Below are the code and all the weights of a small trained network. Each question names an input and a class and asks about switching units off, where a switched-off unit gives its printed mean instead of its output.

import numpy as np


def w(rows, s, z=0):
    codes = np.array(rows[::2]) - 128.0
    scale = np.full(codes.shape[1], s)
    scale[-1] = z or s
    return codes * scale


def f(y):
    return np.maximum(y, 0)


def log_softmax(a):
    a = a - a.max(-1, keepdims=True)
    return a - np.log(np.exp(a).sum(-1, keepdims=True))


def net(x, mask):
    res = np.array(x, float).reshape(1, 5) / 4 @ E
    y = f(res @ A[0][:, :-1].T + A[0][:, -1])
    res = res + np.where(mask, y, B[0][:, -1]) @ B[0][:, :-1]
    return log_softmax(res[-1] @ U[:, :-1].T + U[:, -1])


A, B = {}, {}
E = w([
[99,131,31,122,85,207,172,56,169,23,209,178],'x0',
[24,186,164,94,79,59,204,76,41,111,118,79],'x1',
[221,195,167,76,53,135,29,65,110,87,72,140],'x2',
[126,60,154,191,43,123,87,57,186,200,209,1],'x3',
[26,170,109,54,157,105,17,150,126,169,234,157],'x4',
],0.0066)
A[0] = w([
[98,115,49,124,65,207,144,74,155,81,176,150,12],'neuron 1',
[177,192,142,110,71,157,34,65,105,93,106,120,99],'neuron 2',
[33,172,111,59,149,104,2,148,128,169,211,165,183],'neuron 3',
[59,49,96,181,189,124,211,174,153,151,168,123,94],'neuron 4',
[211,40,96,150,167,200,41,187,187,143,149,166,131],'neuron 5',
[165,166,147,109,86,132,80,98,128,99,120,129,7],'neuron 6',
[69,148,163,91,70,73,186,90,51,115,138,84,140],'neuron 7',
[144,124,202,131,157,60,88,163,120,206,111,85,45],'neuron 8',
[132,66,171,172,31,111,97,61,198,208,192,30,87],'neuron 9',
[182,157,162,97,59,123,68,98,123,100,98,151,75],'neuron 10',
[105,147,84,128,93,180,162,64,143,70,175,151,48],'neuron 11',
[147,116,188,158,152,82,103,158,76,219,69,79,75],'neuron 12',
[124,135,100,148,92,161,133,72,172,131,176,93,108],'neuron 13',
],0.0061,0.0017)
B[0] = w([
[65,83,155,113,171,175,28,118,100,60,80,80,225],'neuron 1',
[102,93,146,200,169,68,143,53,71,161,178,159,207],'neuron 2',
[216,53,203,206,17,99,220,150,199,88,19,185,254],'neuron 3',
[87,77,138,186,207,50,127,22,99,191,189,163,242],'neuron 4',
[112,243,2,185,76,17,111,153,197,121,115,44,243],'neuron 5',
[57,70,108,173,189,64,98,62,81,203,171,159,167],'neuron 6',
[131,197,28,170,72,42,114,177,226,145,120,19,219],'neuron 7',
[41,93,192,96,189,192,42,181,108,51,74,96,199],'neuron 8',
[168,228,182,34,216,141,242,158,212,113,111,237,254],'neuron 9',
[89,94,106,157,185,68,145,20,53,233,200,212,192],'neuron 10',
[62,111,163,114,165,165,63,127,109,25,64,80,212],'neuron 11',
[87,104,196,133,181,172,70,142,107,35,83,87,215],'neuron 12',
[114,140,157,73,172,176,117,143,143,51,64,195,190],'neuron 13',
],0.0051,0.0074)
U = w([
[78,76,162,91,173,197,22,142,113,56,107,91,97],'0',
[99,59,126,174,175,83,130,53,96,224,204,173,113],'1',
[164,233,145,35,178,142,200,166,152,113,116,220,149],'2',
[127,222,58,163,59,70,99,154,165,137,136,42,128],'3',
[194,28,173,175,28,134,193,133,150,98,81,153,161],'4',
[160,117,117,67,81,190,121,153,114,182,175,109,146],'5',
[186,63,91,28,24,252,98,190,42,241,254,62,2],'6',
],0.0084,0.0072)

Each question gives the input, the list of numbers given to net, and the class t.
The units are the neurons (one row each of A and B). Each row of codes is followed by its name. A weight is (code - 128) times the scale printed after its matrix; where a second scale follows, it is the last column's (A, B and U).
mask holds one flag per neuron, in row order. A switched-off neuron (its flag False) gives its mean, the last column of its row in B, instead of its output. The means were averaged over made-up inputs and are rounded, as every weight is.
A unit's drop is (log p(t) with every unit on - log p(t) with that unit switched off) / (log p(t) with every unit on - log p(t) with every unit switched off).
The circuit of an input: a set's keep is (log p(t) with only the set's units on - log p(t) with every unit switched off) / (log p(t) with every unit on - log p(t) with every unit switched off). Starting from the 12 units with the biggest drops (on a tie, the unit counted first), units are removed one at a time, each time the one whose removal leaves the highest keep (on an exact tie, the one counted first), for as long as the keep stays at least 0.8.
units of the circuit, in order: the units of the circuit, biggest drop first
unit that matters most: the unit with the biggest drop
top k neurons: the k neurons with the biggest drops, biggest first
drop when u is switched off: that unit's drop, to one decimal
input [-8,4,8,7,2], class 0: top neuron	neuron 8
input [4,-7,4,8,-2], class 2: top 2 neurons	neuron 9; neuron 13
input [3,-5,-3,-4,-4], class 3: units of the circuit, in order	neuron 5; neuron 9
input [1,4,-3,-2,-3], class 3: top 3 neurons	neuron 9; neuron 3; neuron 7
input [1,3,5,1,7], class 4: top 2 neurons	neuron 3; neuron 4
input [-7,8,-3,0,-8], class 3: top 3 neurons	neuron 7; neuron 3; neuron 1
input [-5,8,5,-4,-5], class 3: top 3 neurons	neuron 7; neuron 9; neuron 3
input [3,6,-7,-7,-6], class 1: top 4 neurons	neuron 4; neuron 9; neuron 3; neuron 5
input [8,-8,8,5,-4], class 0: top 2 neurons	neuron 1; neuron 11
input [-6,-7,-2,2,1], class 3: top 3 neurons	neuron 5; neuron 1; neuron 11
input [-6,8,-2,-7,-7], class 3: top 2 neurons	neuron 7; neuron 9
input [3,-1,-7,-3,-6], class 1: top 3 neurons	neuron 4; neuron 3; neuron 9
input [7,5,6,7,-1], class 0: top 3 neurons	neuron 1; neuron 11; neuron 13
input [5,8,8,2,-4], class 1: units of the circuit, in order	neuron 10; neuron 2
input [-5,-7,5,-1,-2], class 3: units of the circuit, in order	neuron 5
input [5,7,8,2,4], class 1: top 2 neurons	neuron 2; neuron 10
input [4,1,1,5,-3], class 2: units of the circuit, in order	neuron 9; neuron 13
input [2,-5,7,7,-3], class 1: units of the circuit, in order	neuron 2; neuron 10
input [3,3,-7,-2,8], class 4: drop when neuron 6 is switched off	0.1
input [-8,-4,-5,6,4], class 0: unit that matters most	neuron 8
input [-7,6,8,8,-1], class 1: drop when neuron 5 is switched off	0.1
input [-5,-6,-4,-5,3], class 3: drop when neuron 1 is switched off	0.1
